Below are the code and all the weights of a small trained network. Each question names an input and a class and asks about switching units off, where a switched-off unit gives its printed mean instead of its output.

import numpy as np


def w(rows, s, z=0):
    codes = np.array(rows[::2]) - 128.0
    scale = np.full(codes.shape[1], s)
    scale[-1] = z or s
    return codes * scale


def norm(h):
    return h / np.sqrt((h * h).mean(-1, keepdims=True) + 1e-5)


def f(y):
    return np.maximum(y, 0)


def log_softmax(a):
    a = a - a.max(-1, keepdims=True)
    return a - np.log(np.exp(a).sum(-1, keepdims=True))


def net(x, mask):
    res = np.array(x, float).reshape(1, 7) / 4 @ E
    u = 0
    for l in range(4):
        y = f(norm(res) @ A[l][:, :-1].T + A[l][:, -1])
        res = res + np.where(mask[u : u + 6], y, B[l][:, -1]) @ B[l][:, :-1]
        u += 6
    return log_softmax(norm(res)[-1] @ U[:, :-1].T + U[:, -1])


A, B = {}, {}
E = w([
[128,132,126,129,128,127],'x0',
[128,129,126,131,130,124],'x1',
[91,101,211,96,132,59],'x2',
[118,134,125,129,133,129],'x3',
[136,183,217,155,177,195],'x4',
[135,166,123,251,114,106],'x5',
[129,130,127,125,125,127],'x6',
],0.0027)
A[0] = w([
[96,121,188,81,181,55,67],'L0N0',
[93,161,126,79,123,135,22],'L0N1',
[121,182,118,254,124,97,97],'L0N2',
[165,146,70,174,135,221,7],'L0N3',
[141,187,153,52,201,124,78],'L0N4',
[152,90,22,168,83,174,196],'L0N5',
],0.0045,0.0019)
B[0] = w([
[129,253,136,119,98,131,200],'L0N0',
[218,99,103,82,82,158,138],'L0N1',
[166,55,133,146,53,180,234],'L0N2',
[168,229,118,39,123,151,198],'L0N3',
[93,41,115,156,129,138,186],'L0N4',
[134,194,101,52,155,76,253],'L0N5',
],0.0041,0.0035)
A[1] = w([
[60,144,63,116,116,42,97],'L1N0',
[181,134,43,206,120,154,148],'L1N1',
[114,138,149,172,214,169,8],'L1N2',
[96,150,197,183,125,81,141],'L1N3',
[89,90,194,124,188,152,123],'L1N4',
[134,172,1,110,45,53,35],'L1N5',
],0.0038,0.0018)
B[1] = w([
[221,95,200,126,193,23,196],'L1N0',
[55,203,204,54,39,133,199],'L1N1',
[252,29,191,182,187,116,140],'L1N2',
[85,209,112,126,95,133,182],'L1N3',
[165,146,32,176,149,107,175],'L1N4',
[164,26,162,106,218,90,253],'L1N5',
],0.0034,0.0031)
A[2] = w([
[193,190,201,172,179,254,44],'L2N0',
[87,91,41,64,157,197,97],'L2N1',
[161,163,123,206,92,76,92],'L2N2',
[90,92,140,52,222,141,36],'L2N3',
[144,45,144,44,66,124,242],'L2N4',
[133,145,166,182,203,175,4],'L2N5',
],0.0046,0.0016)
B[2] = w([
[99,3,77,76,187,28,235],'L2N0',
[185,222,180,194,117,163,185],'L2N1',
[141,140,144,150,74,232,170],'L2N2',
[116,88,116,199,42,173,198],'L2N3',
[66,144,123,222,118,194,252],'L2N4',
[119,66,61,117,137,62,155],'L2N5',
],0.0048,0.0038)
A[3] = w([
[184,71,107,177,83,186,252],'L3N0',
[145,167,255,123,84,56,87],'L3N1',
[188,55,159,119,132,178,126],'L3N2',
[103,199,198,108,88,59,105],'L3N3',
[146,52,79,114,151,38,57],'L3N4',
[121,69,65,131,153,50,52],'L3N5',
],0.0051,0.0019)
B[3] = w([
[57,120,231,180,93,121,254],'L3N0',
[160,192,53,45,168,163,193],'L3N1',
[78,178,52,135,102,96,173],'L3N2',
[244,189,35,30,139,166,180],'L3N3',
[118,40,138,130,206,71,225],'L3N4',
[150,82,161,124,254,64,208],'L3N5',
],0.0049,0.0039)
U = w([
[102,28,139,163,227,54,75],'0',
[62,153,174,213,64,215,227],'1',
[204,253,41,48,144,181,7],'2',
],0.0054,0.002)

Each question gives the input, the list of numbers given to net, and the class t.
The units are the neurons (one row each of A and B). Each row of codes is followed by its name. A weight is (code - 128) times the scale printed after its matrix; where a second scale follows, it is the last column's (A, B and U).
mask holds one flag per neuron, layer by layer. A switched-off neuron (its flag False) gives its mean, the last column of its row in B, instead of its output. The means were averaged over made-up inputs and are rounded, as every weight is.
A unit's drop is (log p(t) with every unit on - log p(t) with that unit switched off) / (log p(t) with every unit on - log p(t) with every unit switched off).
The circuit of an input: a set's keep is (log p(t) with only the set's units on - log p(t) with every unit switched off) / (log p(t) with every unit on - log p(t) with every unit switched off). Starting from the 12 units with the biggest drops (on a tie, the unit counted first), units are removed one at a time, each time the one whose removal leaves the highest keep (on an exact tie, the one counted first), for as long as the keep stays at least 0.8.
units of the circuit, in order: the units of the circuit, biggest drop first
most important unit: the unit with the biggest drop
k most important neurons: the k neurons with the biggest drops, biggest first
k most important neurons of layer l: the k neurons of layer l with the biggest drops, biggest first
drop when u is switched off: that unit's drop, to one decimal
input [5,-6,8,6,-2,7,-8], class 2: units of the circuit, in order : (L3N3, L3N1)
input [1,5,-3,-2,2,0,-8], class 2: units of the circuit, in order : (L0N3)
input [-5,0,-4,-6,5,-5,2], class 0: 4 most important neurons : (L2N0, L0N5, L0N2, L1N1)
input [-8,2,-7,5,1,6,3], class 2: 3 most important neurons : (L0N3, L0N5, L2N4)
input [0,-6,7,-2,-5,-4,-7], class 2: units of the circuit, in order : (L0N0, L2N0, L3N3)
input [-1,7,3,7,3,4,-4], class 1: 2 most important neurons : (L0N2, L2N2)
input [1,8,3,-7,-5,8,-4], class 1: units of the circuit, in order : (L2N0, L2N2)
input [6,5,5,0,2,-4,-1], class 2: 2 most important neurons : (L0N0, L0N2)
input [2,7,7,8,5,1,4], class 2: 2 most important neurons : (L0N0, L1N3)
input [4,-6,3,-5,0,-3,-5], class 1: 4 most important neurons of layer 0 : (L0N5, L0N4, L0N1, L0N3)
input [1,-8,8,-4,3,-8,-8], class 1: 3 most important neurons of layer 0 : (L0N4, L0N5, L0N3)
input [4,-8,2,7,1,1,8], class 2: 3 most important neurons : (L0N0, L2N4, L2N3)
input [1,-7,7,4,0,8,7], class 1: 3 most important neurons of layer 0 : (L0N2, L0N5, L0N3)
input [-7,5,7,-8,0,6,8], class 2: most important unit : L2N4
input [4,4,-6,-4,6,2,-5], class 0: 3 most important neurons : (L2N0, L0N0, L2N1)
input [-1,8,5,1,7,-8,3], class 1: 2 most important neurons : (L0N4, L2N3)
input [-2,-5,3,-6,-4,7,-1], class 1: drop when L0N2 is switched off : 1.3
input [0,-2,8,-7,-5,4,7], class 2: drop when L2N0 is switched off : 0.2
